Rows lie near named flat spaces through zero. A row that begins with a name and a colon came from that space; any other row is followed by the name of its block's space that it lies nearest.
z95z303: -7; 0; -8; -1; -2; 9; 4; -6; 1; 4; 0; 0; 12; 4; -2; 1; -9; -2; -9; 13
z95z303: 2; -24; -3; 45; 9; -14; 17; 0; 40; -9; 38; -11; -32; 5; 4; 12; -42; 26; -5; -20
z95z303: 10; 58; 1; 6; 4; 8; -39; -4; -10; 0; 16; -17; 3; 18; 11; -6; -6; 5; -16; -2
z95z303: 10; 20; 14; 5; 9; -16; -15; 9; -6; -7; 15; -2; -14; 1; -5; 0; 12; 6; 5; -16
z176z855: -5; 1; 11; -8; -12; 11; -8; -8; -6; -2; 13; -14; -1; 14; 3; 8; 11; -13; -19; -12
z176z855: 9; 50; -22; 18; 41; -22; -12; 7; 5; 1; -1; 15; 14; -15; -34; -7; -34; 33; 27; 40
z95z303: -1; 5; -36; 16; 1; 47; -26; -5; 40; 7; 11; -29; 16; 1; 1; 3; -79; -8; 0; 7
z95z303: 20; 3; -7; 22; 5; 7; -21; 16; 36; -4; 16; -7; -13; -18; 11; -12; -30; 0; 21; -37
z433z198: -11; -7; 3; -23; -7; -6; 19; -37; -6; 1; -24; 3; 14; -16; -7; -8; 22; 1; -2; 21
z311z463: 14; 33; -3; 7; 16; 15; -48; 31; 8; -2; 33; -27; -21; 8; -5; -2; -33; -11; 11; -24
z433z198: 3; -18; 1; -14; 20; 2; -17; 35; 6; -5; 10; -8; -16; -18; -43; 13; -18; -20; 40; -10
z433z198: 7; 48; 6; 14; 29; -34; -8; 5; -9; -5; 24; 8; -9; 2; -19; -7; 4; 27; 2; 13
z176z855: -6; 34; 19; -18; -15; 19; -35; -22; -23; -7; 16; -21; 23; 24; -15; 23; 25; -19; -30; -5
z176z855: -13; -2; -21; -14; 1; 12; 18; -20; 20; 12; -1; -7; 3; -17; 13; -35; -22; -3; -6; 20
z176z855: 15; 6; 19; 11; 1; -25; -6; 8; -18; -10; -15; 20; 3; 0; -6; 17; 34; 13; 13; -12
z95z303: 0; -12; -3; -12; -6; 11; -6; -1; -6; 2; -22; -10; -2; -1; 4; 3; -4; -9; 9; 4
z95z303: 10; 70; 12; 3; 3; -15; -17; -1; -18; 1; 25; 21; 20; 9; 12; -25; 42; 9; -25; -7
z176z855: -12; -32; 8; -4; -14; 1; 25; -3; 0; 1; 8; 1; -9; 9; 10; 4; 13; -8; -18; -7
z311z463: -5; 16; -33; 14; 31; 0; 3; 7; 13; 6; -3; 9; 19; -9; -34; 3; -53; 19; 19; 49
z433z198: -13; -20; -11; -18; -18; 28; 4; -34; 11; 8; -17; -36; -10; 2; 29; -13; -24; -11; -15; 8
z433z198: 9; 26; 18; -18; 11; -32; -5; -15; -15; -6; -14; 6; -6; -23; -11; -19; 39; 10; 18; 1
z311z463: -4; -1; 10; -7; 2; -8; 2; -1; -8; -4; 10; 2; 1; 1; -18; 9; 15; -3; -2; 0
z176z855: -4; 9; -2; 12; 15; -17; 13; -1; 17; 1; 36; -9; -30; 0; 6; -21; -18; 15; -10; -1
z433z198: -8; -20; -3; -6; -20; 22; 9; -7; 8; 2; -3; 13; 33; -3; -2; 8; 10; -19; -12; -5
z433z198: 14; -24; 8; -4; 12; -20; -7; 23; -13; -3; -30; -19; -55; -5; 10; -1; -6; 7; 40; -10
z95z303: 14; 11; 9; -6; -5; -17; 11; 18; 4; 2; 0; 47; 20; -33; 11; -36; 52; -7; 12; -29
z311z463: 5; -11; 3; -3; -19; 10; 0; -7; 2; 3; -14; -5; -6; 1; 35; -12; 10; -7; -6; -19
z433z198: -6; -25; -4; -18; -4; 33; -13; 26; 19; -1; 20; 6; 29; -18; -44; 18; -9; -44; 17; -19
z311z463: -8; -43; 33; -7; -13; -5; 9; 17; -9; -13; 31; -1; -15; 14; -25; 39; 35; -24; -10; -37
z311z463: 19; 34; -22; 46; 14; -6; -11; 8; 18; 4; -1; 3; -8; 9; 35; -15; -44; 37; 2; 4
z311z463: -10; -43; 7; 6; 0; -14; 31; 15; -10; -2; -3; 10; -16; 12; -9; 24; 6; 5; 0; 6
z176z855: -6; -27; 10; 14; 0; -12; 21; 15; 2; -4; 26; 0; -27; 16; 3; 13; 2; 3; -12; -14
z176z855: 7; -8; 10; -13; -19; -4; 8; -22; 10; 2; -14; -5; -16; -21; 43; -38; 28; -5; -1; -30
z311z463: 5; -12; 11; 0; -7; -10; 5; 10; -17; 2; -13; -8; -35; 15; 36; -8; 15; 4; -4; -13
z311z463: -1; 38; -11; 21; 16; -12; 3; -26; 19; -5; 15; 26; 50; -16; -38; 6; -8; 25; -4; 27
z433z198: -30; -14; -11; -14; -10; -6; 48; -71; -6; 8; -34; -7; 13; 3; 11; -8; 0; 24; -32; 62
6; 3; 12; -1; -6; -3; -9; -1; -9; -5; -4; 1; 1; 4; 2; 8; 19; -2; 0; -13 | z176z855
-8; 15; 41; -42; -11; -37; 15; -34; -49; -5; -15; 4; -10; -1; 3; -15; 91; -1; -18; 4 | z311z463
8; -49; 12; 7; -2; -19; 18; 11; 11; -7; -12; 1; -34; -15; 6; 5; 6; 4; 25; -26 | z95z303
-9; -48; -8; -4; -8; 5; 27; 11; -5; 7; -27; 1; -16; 5; 16; 5; -9; -4; 6; 11 | z311z463
4; -11; -4; -1; -4; 12; -9; 13; -8; 0; -23; 7; 16; 1; -8; 19; -2; -8; 14; 3 | z176z855
-21; -17; -2; -19; -2; 12; 2; -19; -29; 2; -23; -31; -7; 28; -16; 33; -16; -3; -11; 42 | z95z303
1; 11; 17; -5; 7; -12; -17; -3; -27; -7; -1; -25; -27; 21; -9; 21; 6; 7; -1; 5 | z95z303
-13; -10; -6; -32; -11; 16; 9; -26; 1; 5; -23; 4; 31; -22; -12; -10; 12; -19; 2; 18 | z311z463
1; 25; 15; -21; 9; -11; -19; 6; -30; -4; -2; -2; 0; 3; -23; 6; 27; -6; 7; 7 | z95z303
-3; -50; -1; 33; 4; -13; 30; 32; 2; -3; 6; 11; -26; 22; 0; 34; -19; 15; 1; -1 | z311z463
4; -18; 18; -23; -11; -18; 16; 6; -26; 0; -33; 22; -3; -13; 10; -10; 55; -8; 13; -8 | z95z303
5; -27; 9; -14; -24; 2; 14; -14; 6; 2; -23; 1; -10; -17; 39; -25; 29; -11; 1; -28 | z176z855
8; -2; 11; 4; -2; -13; 1; 4; -12; -5; -15; 16; 7; -1; -4; 12; 24; 6; 9; -5 | z176z855
12; 54; 16; -20; 15; -11; -40; 10; -27; -1; 13; -27; -35; 8; 9; -24; 15; -4; 4; -11 | z311z463
6; 34; -5; -10; 4; 4; -11; 12; 5; 4; 12; 29; 36; -22; -11; -25; 20; -13; 6; -7 | z95z303
14; 48; 0; -16; -8; 13; -34; 3; -18; 6; -15; 5; 21; -3; 22; -26; 25; -13; -1; -9 | z95z303
4; 18; 16; -21; 4; -18; -1; 12; -22; -1; -2; 26; 13; -14; -17; -11; 49; -8; 10; -4 | z95z303
16; 57; 1; 3; 17; -19; -26; -16; 3; -3; 1; -2; 2; -18; 0; -26; 3; 20; 12; 2 | z176z855
-11; -37; -11; 6; 11; 17; 4; 29; 17; -3; 23; 0; 7; 1; -48; 37; -37; -17; 14; 4 | z311z463
-4; -36; 3; -4; 4; 6; 1; 36; -7; 0; 8; -14; -34; 15; -6; 18; -16; -15; 11; -9 | z311z463

Rows lie near named flat spaces through zero. A row that begins with a name and a colon came from that space; any other row is followed by the name of its block's space that it lies nearest.
z987z353: -21; -2; 35; -6; -6; -7; 9; 6; -7; -19; 4; -22; 11; 9; 11; 5; 3; -1; 7; -5
z503z748: 5; -4; -1; -1; 12; -1; 14; -1; 14; 3; 0; -13; 0; -8; -1; -5; 4; -1; -6; -2
z556z674: -11; 16; 1; 11; -35; -7; -24; 12; -37; -11; 14; 32; -2; 8; 24; -4; -10; -5; 35; 7
z890z310: 1; 12; 5; -17; -3; 12; -16; -9; -3; 13; -9; 10; -7; 18; -26; 12; 9; 3; -15; -6
z556z674: -18; -6; 3; 37; 5; -6; 1; -17; 30; 10; 5; 5; -2; 3; -5; 13; -6; -14; -16; -29
z890z310: -21; 16; 6; -16; -26; 4; -23; -8; 12; 8; -2; 0; 7; 7; -3; 25; 11; -6; 13; -1
z890z310: 3; -3; 16; -21; -19; 30; -11; -10; -1; -8; 2; -22; -21; 7; -50; -32; 32; -10; 9; -4
z503z748: 18; 44; 2; -40; -26; 29; -25; -40; -7; 22; 10; 53; -16; 44; 6; 53; 3; 2; -6; -21
z987z353: -16; 22; 13; 12; -9; -8; -8; -13; 9; 14; 11; 22; -3; 19; 8; 26; -1; -12; -6; -26
z503z748: -19; 2; 6; 28; -2; -21; -9; 21; -15; 0; 0; 8; 3; -2; 0; -13; -6; -6; 4; 0
z503z748: 2; 26; -2; -55; -34; 24; -24; -14; 9; 9; -1; -4; -2; 7; -9; 20; 26; -1; 24; 11
z890z310: -2; -2; -5; 12; 1; -17; 13; 7; -4; -9; 9; 5; 12; -10; 44; 9; -18; 2; 14; 5
z890z310: -25; -11; -13; 17; 19; -23; -3; 11; 38; 19; -21; -22; 21; -22; -9; 14; -1; -1; -16; 6
z987z353: -15; -34; -33; 10; -27; 11; -43; 12; -20; -23; -26; 0; 18; -20; -12; -6; -19; 16; 24; 42
z890z310: 37; -8; 6; -6; 23; 23; 12; -5; -31; -5; -1; 10; -28; 18; -37; -35; 4; 9; -28; -8
z987z353: 7; 11; -22; 2; -2; 2; -17; 2; 0; 19; -5; 19; -7; -3; -14; -4; 3; -1; -1; 6
z556z674: 14; -28; 18; 1; 17; 21; 34; -39; 13; -26; 8; -9; 3; 18; 23; 30; -21; 10; -25; -27
z503z748: 14; 13; -2; -19; -17; 24; -18; -27; -19; -1; 3; 37; -7; 29; 8; 33; -11; 10; -4; -7
z987z353: 17; 18; 25; 0; 17; -5; 35; -4; -1; 4; 25; 2; -18; 13; 11; -14; 10; -12; -10; -28
z987z353: 28; -30; -30; 26; 5; 16; 9; -12; -9; -18; 7; 15; -10; -12; 11; -21; -24; 5; 4; 5
z556z674: -26; 7; 16; 25; -4; -5; -13; -9; 22; 16; 1; 1; -8; 11; -30; 3; 12; -19; -15; -28
z503z748: 6; 5; 12; 2; -15; 12; 2; -17; -13; -13; 18; 17; -10; 17; 15; 4; -5; -5; 9; -15
z890z310: -20; -3; -3; 8; -27; -2; -8; 0; 22; -6; 10; -18; 4; -19; 6; -9; 11; -16; 34; 4
z987z353: -36; 9; -11; -3; -21; -6; -44; -3; 18; 19; -22; 9; 21; 3; -10; 45; -2; 2; -1; 8
z503z748: 8; 46; 1; -58; -29; 22; -20; -24; 18; 28; 6; 12; -10; 19; -8; 34; 31; -6; 11; -6
z556z674: 11; -5; 8; -8; 39; -12; 40; -8; 23; 4; -2; -14; 14; 1; 29; 31; -11; 11; -32; -12
z556z674: -17; 43; 46; -32; -12; -19; -8; 24; -39; 4; 5; 9; 3; 31; 8; 12; 15; 0; 6; -3
z556z674: 29; -21; -21; -21; -15; 28; -3; -3; -28; -29; -1; 0; -3; -10; 9; -20; -9; 16; 26; 30
z503z748: 7; -1; -1; 6; -5; 10; -10; -13; -23; -7; 1; 32; -3; 21; 9; 18; -20; 9; -8; -6
z556z674: -14; 16; 36; -18; 3; 1; -2; -1; 1; 8; -4; -13; -5; 23; -30; 5; 22; -5; -19; -18
z890z310: -9; 2; 4; -6; -32; 19; -17; -9; 12; -4; 9; -14; -14; -4; -28; -22; 25; -18; 26; -3
z987z353: -18; -21; -13; 6; -3; 4; -10; -20; 30; -4; -15; -6; 24; -5; 13; 46; -18; 9; -8; 1
14; -26; -3; 24; 39; -8; 40; -1; 20; -5; 2; -21; 0; -16; 5; -17; -9; 1; -23; -10 | z503z748
-4; 42; -4; 9; 31; -31; 4; 6; 31; 58; -3; 20; -5; 6; -12; 20; 14; -12; -37; -23 | z503z748
-22; -15; -27; 65; 14; -14; -4; -17; 64; 30; -2; 1; -3; -22; -22; 2; -4; -24; -22; -27 | z556z674
-26; 30; 15; -25; -38; -6; -19; 17; 11; 9; 10; -23; -1; -10; -11; -16; 40; -21; 44; 9 | z503z748
-35; 23; 14; -15; -21; -13; -35; 16; -3; 15; -14; -1; 12; 9; -17; 19; 15; -3; 7; 8 | z987z353
19; -22; 10; -12; -3; 23; 33; -21; 14; -29; 19; -31; -7; -8; 14; -17; 6; -4; 15; -7 | z503z748
20; 12; -33; 7; 2; 5; -15; -1; -1; 24; -2; 29; -16; -6; -17; -13; 1; -2; -3; 5 | z987z353
-17; 19; -19; 28; 39; -49; 13; 22; 50; 51; -10; -5; 14; -27; 5; 13; 4; -11; -26; -6 | z556z674
-17; -6; 29; -15; 9; -6; 21; -6; 21; -10; -2; -33; 19; 4; 16; 28; 3; 3; -9; -10 | z987z353
23; 15; -8; -28; 4; 21; 0; -30; 10; 15; -1; 21; -7; 19; 1; 34; -1; 8; -19; -11 | z503z748
-11; 12; -15; 25; -3; -25; -6; 14; 3; 13; 5; 19; 6; -11; 24; 5; -11; -7; 11; 3 | z556z674
31; 5; -29; -6; 21; 6; 10; -5; 15; 23; -2; 8; -13; -11; -11; -10; 5; 2; -14; 2 | z987z353
29; -43; 3; -22; 0; 52; 14; -38; -2; -39; -2; -22; -10; 9; -17; -7; -5; 15; -8; -2 | z556z674
-14; -2; -22; 38; 31; -26; 8; 1; 59; 39; -9; -9; 5; -24; -15; 6; 3; -14; -29; -15 | z556z674
-16; 7; 7; 17; 13; -15; 4; -1; 25; 19; -1; -2; 2; 1; -8; 11; 4; -10; -19; -18 | z556z674
-21; 26; 2; -5; -25; -9; -36; 14; -17; 13; -5; 21; 2; 10; -8; 9; 6; -4; 13; 7 | z503z748
25; -20; 14; -32; 3; 30; 19; -19; -18; -32; 1; -12; -1; 14; 10; 6; -7; 18; -3; 3 | z556z674
-18; -15; -18; 60; -1; -7; -5; -21; 38; 9; 8; 15; -2; -9; 3; 9; -16; -19; -7; -27 | z556z674
-15; -26; -17; 33; 17; -16; 9; 13; 37; 6; -9; -34; 7; -37; -18; -26; 5; -10; -2; 6 | z890z310
-16; 17; -17; -27; -2; -12; -28; 22; 15; 30; -27; -14; 14; -16; -28; 8; 21; 4; 1; 28 | z503z748

Rows lie near named flat spaces through zero. A row that begins with a name and a colon came from that space; any other row is followed by the name of its block's space that it lies nearest.
z68-z316: 33; 5; -10; -25; 15; -22; 19; -7; 8; -17; -6; -8; -46; -10; -14; 22; -11; -4; 22; -13
z337-z847: -28; 20; -21; 12; 20; 6; 7; -23; 22; 27; -11; 19; -14; -12; -6; 2; 6; -35; 15; -12
z181-z224: -44; -2; 35; -27; 3; -10; -1; 19; -14; 21; -18; -1; 4; 35; -38; -6; -12; 5; 33; 19
z864-z909: -2; 1; -1; -1; -20; -10; 20; -9; -16; -3; -17; -20; 10; 21; -7; -13; 0; 12; -2; 2
z254-z143: -52; 19; -35; 35; 48; 11; 0; -9; 8; 11; 15; 77; 1; -33; 6; -1; -16; -10; 17; -6
z181-z224: 36; -15; -4; -22; 14; 8; -69; 33; 49; 7; 15; -4; -7; -3; -2; 8; -18; -18; -17; -25
z337-z847: -19; 26; 4; -11; 13; 13; 33; -22; 25; 20; -26; -1; -28; -6; -12; 19; 34; -50; 21; 8
z337-z847: -22; -15; 5; 34; 27; 14; -39; 0; -1; 29; 30; 33; 19; -25; 18; -2; -5; -22; 6; -11
z254-z143: -32; 23; -18; 10; 10; 3; 13; -17; 10; 13; 0; 23; -22; -18; -3; 6; 5; -6; 10; 2
z254-z143: 72; -45; 54; -29; 11; -28; -23; 0; -13; 16; 6; -62; -27; 2; -9; 26; -3; -42; 39; -25
z68-z316: 0; 5; 3; -32; 2; -19; -12; 15; 8; -2; 4; -4; -40; 1; -25; 13; -21; 22; 16; 0
z526-z501: -8; 14; -9; -18; -7; 14; -16; 10; 39; 12; -20; -7; 2; 17; -13; -5; 7; -18; -16; -1
z526-z501: 13; -5; -18; 13; 25; -18; -3; -3; -15; -18; 34; 30; -28; -37; 11; 14; -28; 26; 14; -13
z254-z143: 4; -8; 10; 1; 33; 27; -16; 42; 5; -34; 32; 56; 17; -25; 21; 15; -2; 11; -10; 21
z864-z909: -16; 17; -18; 8; 11; 5; 22; -7; 2; -11; 0; 27; -8; -14; 3; 4; 3; 5; 1; 7
z864-z909: 31; -12; -10; 11; 3; 3; -4; -17; 13; 12; -24; -23; 30; 17; 6; -14; 6; -47; -7; -29
z337-z847: 0; 6; 0; -22; 22; 6; 16; 13; 17; -8; -32; 12; 11; 23; -20; 0; -1; -27; 14; 1
z181-z224: 24; -19; 11; 2; -11; 5; -34; 7; 8; 11; 6; -25; 17; 7; 9; -6; 2; -13; -17; -12
z526-z501: -11; 0; -5; 4; -2; -10; -23; -13; 9; 33; 1; -12; -14; -1; -10; -4; -9; -12; 9; -18
z181-z224: 33; -21; 17; -18; 22; 16; -29; 32; 24; -7; -5; 1; 26; 13; 1; 4; -1; -33; -5; -7
z181-z224: 2; 9; -11; 13; -12; 8; -5; 2; -2; -19; 37; 15; -21; -37; 24; 13; 6; 38; -24; 13
z254-z143: 3; -1; 12; -4; -1; 6; 1; 0; 3; 3; 1; -6; -4; -3; 2; 7; 12; -10; 1; 5
z68-z316: -16; 1; 0; -6; -53; 2; -50; 20; 9; 13; 17; -28; 5; 14; -1; -19; -6; 51; -43; 9
z526-z501: -17; 13; -5; -20; -16; -24; -5; -1; -1; 8; 5; -12; -45; 0; -23; 6; -18; 36; 11; 3
z526-z501: -31; 6; 25; -11; -19; 7; -24; 10; 6; 24; 14; -10; -20; -4; -8; 8; 12; 12; -2; 20
z864-z909: 18; -2; -9; 12; -7; 0; -6; -22; 10; 15; -1; -21; -6; -9; 10; 0; 10; -23; -7; -18
z337-z847: 28; -19; 8; -16; 1; -14; -42; 26; 1; -10; 29; -6; -17; -8; -1; 9; -27; 29; -3; -9
z254-z143: -5; 28; -38; -8; -32; -17; 25; -11; 2; -23; -7; -8; -29; 2; -8; -6; -10; 52; -19; 4
z864-z909: -1; 12; -27; 20; -6; -1; 33; -33; 0; 4; -28; -8; 16; 9; 4; -16; 10; -21; -4; -14
z337-z847: 49; -11; 8; -23; -6; -8; -8; 19; 2; -32; 15; -17; -20; -8; 5; 17; -5; 22; -10; 1
z864-z909: 10; 15; 0; -12; -26; -9; 17; 2; -13; -34; 33; -5; -54; -34; 10; 26; 8; 61; -13; 26
z526-z501: 2; 1; -3; -7; -1; -15; -11; 7; -6; -9; 26; 6; -34; -20; -2; 13; -17; 35; 4; 2
z254-z143: -16; -4; 27; -20; 2; 1; -9; 15; 2; 16; -12; -7; 5; 22; -20; 0; 1; -11; 15; 10
z864-z909: -54; 15; -15; 38; -19; -8; -18; -35; -10; 46; 28; 3; -26; -30; 8; -7; 0; 19; 0; -5
z337-z847: -21; -18; 42; -19; 0; -7; -52; 26; -3; 33; 22; -9; -14; 4; -19; 7; -14; 8; 19; 7
z526-z501: -32; 3; 30; -3; -19; 3; 1; -1; -15; 20; 3; -14; -5; 5; -6; 1; 17; 8; 6; 23
z181-z224: -6; -13; 18; 0; -19; -15; 6; -13; -22; 23; -26; -38; 25; 37; -15; -21; -1; -11; 12; -7
z864-z909: -34; 6; 13; -4; -5; -6; -3; -1; -7; 21; 2; 0; -14; 3; -14; 0; -2; 9; 15; 10
z254-z143: 16; 20; -13; -14; -42; 18; 20; 20; 6; -53; 7; -5; -1; -2; 18; 3; 21; 57; -54; 34
z254-z143: 21; -6; -23; 29; 22; 1; -2; -12; -4; -13; 24; 25; -1; -34; 26; 5; -8; -3; -4; -18
z526-z501: 11; 24; -49; -9; 35; 10; 28; 13; 32; -45; -19; 50; 2; -3; -3; 3; -14; -1; -8; -5
z68-z316: 33; 0; -20; -21; -12; 4; -49; 23; 44; -6; 8; -15; -11; 1; -1; 1; -13; 9; -34; -17
z68-z316: -43; 5; -12; -5; 8; -12; -19; 6; 8; 31; -24; 10; 17; 35; -33; -26; -31; -3; 16; -13
z864-z909: 15; -22; 23; -21; 13; 2; -14; 33; -1; -10; -15; -1; 35; 33; -13; -8; -14; -9; 6; 1
z68-z316: -5; -4; 21; -9; 38; 8; 9; 17; -4; -10; 7; 34; -6; -13; -3; 20; 1; -16; 28; 14
z181-z224: 18; -15; 10; -2; -35; -14; -8; 4; -23; -8; 4; -36; 12; 18; 3; -14; -7; 35; -17; 1
z526-z501: -9; -6; -13; 31; 31; -28; 27; -26; -45; -7; 24; 34; -20; -34; 8; 7; -26; 19; 39; -11
z181-z224: -25; 10; 7; 10; -7; 4; 30; -4; -26; -15; 12; 17; -5; -14; 9; 5; 12; 29; 2; 28
z337-z847: 14; -5; -1; -2; 10; -2; -19; 5; 9; 0; 17; 4; -16; -17; 5; 11; -7; -1; 1; -8
z68-z316: -18; 1; 11; 0; 7; -5; -8; -9; 0; 25; 6; -1; -21; -10; -8; 9; 1; -12; 20; -1
z68-z316: -40; -3; 24; 1; 8; 7; 0; 18; -20; 4; 6; 25; 18; 7; -6; -4; -2; 13; 13; 24
z181-z224: 13; 8; -31; 10; 22; -3; 13; -29; 24; 16; -28; -1; -1; 2; -5; -4; -1; -53; 12; -34
z68-z316: -35; 0; 32; -9; 26; -6; 11; 7; -21; 11; 9; 25; -21; -9; -16; 18; -3; -1; 43; 21
z337-z847: -16; -21; 26; -1; 15; -1; -52; 24; -2; 25; 24; 12; 7; -1; -6; 0; -19; 0; 13; -3
-34; 10; 18; -11; -11; 6; 5; -4; 7; 29; -23; -15; 2; 22; -19; -5; 16; -19; 10; 12 | z254-z143
17; -9; -7; 8; 7; -13; -4; -6; -10; -5; 13; 1; -7; -12; 6; 2; -14; 7; 5; -14 | z526-z501
-30; 23; -13; 12; -3; -8; 60; -21; -31; -21; -4; 22; -15; -12; 1; 3; 6; 31; 13; 22 | z181-z224
4; -8; 6; 3; -11; -2; -12; -4; -3; 12; -1; -18; 8; 7; 1; -7; 1; -4; -4; -6 | z181-z224
-20; 1; 0; 6; 15; 6; -20; 10; 5; 8; 20; 27; -7; -18; 3; 6; -7; 5; 4; 4 | z864-z909
-12; 9; 6; -11; 15; 6; -2; 13; 8; -7; 15; 23; -26; -19; -3; 19; 2; 8; 8; 15 | z864-z909
-9; 13; -21; 17; 6; 9; 9; -8; 5; -9; 10; 24; -4; -21; 14; 2; 4; 7; -10; 2 | z254-z143
29; -12; -1; -12; -2; -8; -7; 7; 4; -7; -15; -19; 14; 22; -7; -8; -12; -7; -3; -15 | z181-z224
-22; 24; -17; -11; -25; -22; 21; -25; 3; 18; -24; -27; -31; 15; -25; -7; -3; 12; 8; -4 | z254-z143
5; 14; -19; 21; 22; 12; 3; -28; 24; 14; 16; 17; -34; -48; 19; 23; 20; -38; 4; -14 | z337-z847
25; 1; 4; 0; -47; -6; 17; -29; -4; 10; -20; -65; -1; 17; 5; -9; 27; -8; -19; -5 | z254-z143
5; -17; 12; 30; -45; -3; -22; -26; -21; 32; 12; -50; 18; 3; 20; -19; 16; 3; -23; -10 | z181-z224
0; -7; 13; 12; 14; 22; -31; 2; 19; 21; 20; 9; 0; -24; 17; 12; 18; -33; -5; -2 | z68-z316
3; -4; 14; -12; 21; 16; -8; 25; 11; -12; 6; 22; 7; -4; 2; 12; 3; -9; 2; 12 | z181-z224
-2; -3; -2; 0; 20; 7; 2; 0; 12; 10; -24; 7; 25; 18; -7; -9; 0; -38; 10; -11 | z864-z909
-36; 15; 2; -3; -22; -14; -5; -19; 0; 35; -1; -19; -33; 0; -18; 0; 1; 10; 11; 2 | z337-z847
11; 1; -15; -18; -6; 0; -40; 22; 33; 1; 0; -5; -3; 11; -10; -6; -18; 8; -20; -13 | z68-z316
